Questions about the matrix below.
1) The bottom-right entry?
2) The third entry in reading order?
3) The largest entry in the last row?
4) The entry in the top-left corner?
5) The first entry in the row that holds the smallest entry?
6) The entry in the top-right corner?
7) The smallest entry in the last row?
[[  3  24   6   5 -35  14  21   4  -5]
 [ -8  30   2  -4 -18   9  12   2  -4]
 [  2  16  11   7 -39  18  22   2 -10]
 [ 14  16   6  13 -40  13  24   6  -2]
 [-37  -9  24 -16  -2  24  -8 -21 -35]
 [ -2 -22  16   6 -17  16   4  -8 -15]
 [ 37 -42  14  33 -39  13  19   4   1]
 [ -5  14  13   3 -34  20  18  -2 -15]
 [  5 -44  20  13 -17  17   2  -9 -18]
 [ 37 -40  12  33 -40  12  20   5   0]
 [-34  -6  25 -14 -10  27  -3 -19 -35]
 [ -8 -63  21   3  12  11 -17 -17 -21]
 [  6 -39   3   5  17  -5 -14  -4   0]
 [ 17   5  10  17 -46  17  26   5  -4]
 [ -5 -19  19   5 -21  20   6  -9 -19]]
1) -19
2) 6
3) 20
4) 3
5) -8
6) -5
7) -21

Read these off the grid that follows.
1) Report the 1st entry in reading order.
2) Report the third smallest entry.
3) Report the entry just right of 6.33.
4) Report the entry just right of 2.31.
[[ -7.84   2.84   4.75 -15.70  -7.32   3.10   0.46   5.06   0.14  -8.46
    5.88 -14.81]
 [ -7.47   2.07   6.33   3.61 -10.31   0.71   0.72   6.45   0.24  -9.15
    6.02   0.79]
 [ -3.60  -5.91  -0.53  -1.47  14.55  -9.87  -9.29  -0.96 -10.50  11.42
    1.55  -1.58]
 [ -2.63 -13.06 -17.97  -0.86  -5.75 -13.89 -11.27 -17.68 -10.68  -5.03
  -18.69  -0.98]
 [-14.46  -5.72  18.66 -15.28  -0.47 -19.90 -16.33  17.90 -15.61   0.60
   19.03 -14.68]
 [ -4.40  -5.27 -16.70 -10.30   6.94   2.31   1.77 -16.69   1.91   6.66
  -16.79  -9.18]
 [-13.03  -1.98  -7.39  -5.91  10.04   1.04   0.53  -8.44   1.29  10.00
   -6.86  -7.78]
 [  0.97  -7.57  -0.23  -8.21  -3.57  -9.89  -7.68  -0.40  -7.45  -2.60
   -1.09  -6.11]]
1) -7.84
2) -17.97
3) 3.61
4) 1.77

Read these off the grid that follows.
1) Which number is the 1st entry on the main diagonal?
2) Which number is the entry in the bottom-left corner?
3) Which number is the third entry on the diagonal from the top-right corner?
4) Which number is the first entry on the diagonal from the top-right corner?
5) Which number is the largest entry in the last column?
[[6 2 5 5 2 4 5]
 [5 8 3 3 4 1 3]
 [4 4 3 5 5 5 4]
 [4 2 3 3 3 4 3]
 [4 1 5 5 4 4 3]
 [5 8 4 5 4 3 6]]
1) 6
2) 5
3) 5
4) 5
5) 6

Read these off the matrix that follows.
1) The last entry, reading row by row?
2) The entry just left of the largest entry?
3) The third entry on the main diagonal?
4) The 2nd entry on the diagonal from the top-right corner?
5) The entry in the top-right corner?
6) The entry directly below the largest entry?
7) The entry directly above -36?
8) The third smallest entry?
[[ 15 -23  25   0 -27   7  10 -35  56   5  19 -12   8  17]
 [  5 -12   9 -34  19  12  16   9  15 -21 -21  15  34  -1]
 [ 23  11  10  -8 -19 -16  15  22  24 -23  -2  -9   1  -8]
 [-15   0   3   6 -51 -33 -36 -40  -1 -24   9 -20 -25 -29]
 [-41  36   6  30  13  64   1  -1   5  -8  43  -9 -25  19]
 [ 23 -15   7 -29  24   5  23   4   2   1   3  20  28  19]
 [ 56  -5  46  35 -21  61 -10 -13  65  24  31  23   9 -17]
 [ -6  -5 -12  -2   2  -7  10 -22  -8  16 -25   3 -24   8]
 [ 18 -34  15 -28  -3  -1 -13 -11  17  24  -3  29  -9  13]
 [ 10  -9 -12  -8 -44  48  -5 -49 -20  16 -18  16 -16 -18]
 [ -9   4  26 -14  -3  26  -9 -13  31   7  11  -1 -18  26]]
1) 26
2) -13
3) 10
4) 34
5) 17
6) -8
7) 15
8) -44

Read these off the grid that follows. Indices start at 0.
1) Find the entry directly above the smallest entry.
2) Find the entry at row 0, column 0.
3) Find the entry directly above the largest entry.
4) Find the bottom-left entry.
5) Find the entry in the top-right corner.
6) Find the entry directly below -48.
7) Find the entry just left of the smallest entry.
8) Find the entry in row 1 and column 0.
[[-10 -14 -18  40]
 [  2  -2  52  -2]
 [ 14 -48   6  14]
 [  8  -2   6  45]]
1) -2
2) -10
3) -18
4) 8
5) 40
6) -2
7) 14
8) 2

Read these off the grid that follows. Counting starts at 0.
1) Report the entry in the bottom-left corner.
2) Report the entry just left of the smallest entry.
3) Report the minimum.
4) Report the entry at row 0, column 2.
5) Report the entry in row 1 and column 0.
6) Report the entry just right of the smallest entry.
7) Report the entry directly above -18.
8) Report the entry in the top-left corner.
[[ 26 -28  18  11 -46  -5  47 -54 -45  58 -58  -1  54 -61  18]
 [-15 -41 -51   9   0 -26 -19  28 -20  35  17 -26  36  20  19]
 [-21  -3 -46 -15 -27   7  -6 -16   3  27 -16  -3  31 -42  31]
 [ 33  60  30  46 -28  23  27 -23  44  13  57 -16  54 -15 -30]
 [-55  16  57  33  15  51 -22 -15 -49  21  55 -52  -8  60  -1]
 [-49 -26  33  34  36  15  18 -54   5  -5 -33  39  52 -52 -29]
 [-41  20 -41 -53  52 -45  29  47 -54  33   4  27   3  31 -60]
 [ 53 -32  10  26  20 -38  59  42   2 -51  13 -22 -57  31  27]
 [-32 -10 -36   8  17 -38 -59 -43  20  -7 -53  48   5 -16  -6]
 [ 13 -51 -49  -5  21  31  38 -26  53  52  54 -28 -29  22  21]
 [-33  25 -40  -4 -39 -57 -41 -54  33 -59   0 -53 -49  32  44]
 [ 33 -23 -39   9 -37 -26 -31 -34  33  30  36  20  21 -25  52]
 [-30  37 -60 -32  61 -41  48 -58 -55  14  45   7  47   2 -60]
 [ -7 -42 -45  10  23  10  13 -18 -24 -26 -48 -29 -28 -48 -33]
 [-35  44  54 -31 -56  10 -30 -33   8   2  61   3  44  -5  30]
 [-13 -10   8  31  -7  47 -57 -47 -31   8  14   4  29 -32 -10]]
1) -13
2) 54
3) -61
4) 18
5) -15
6) 18
7) -58
8) 26
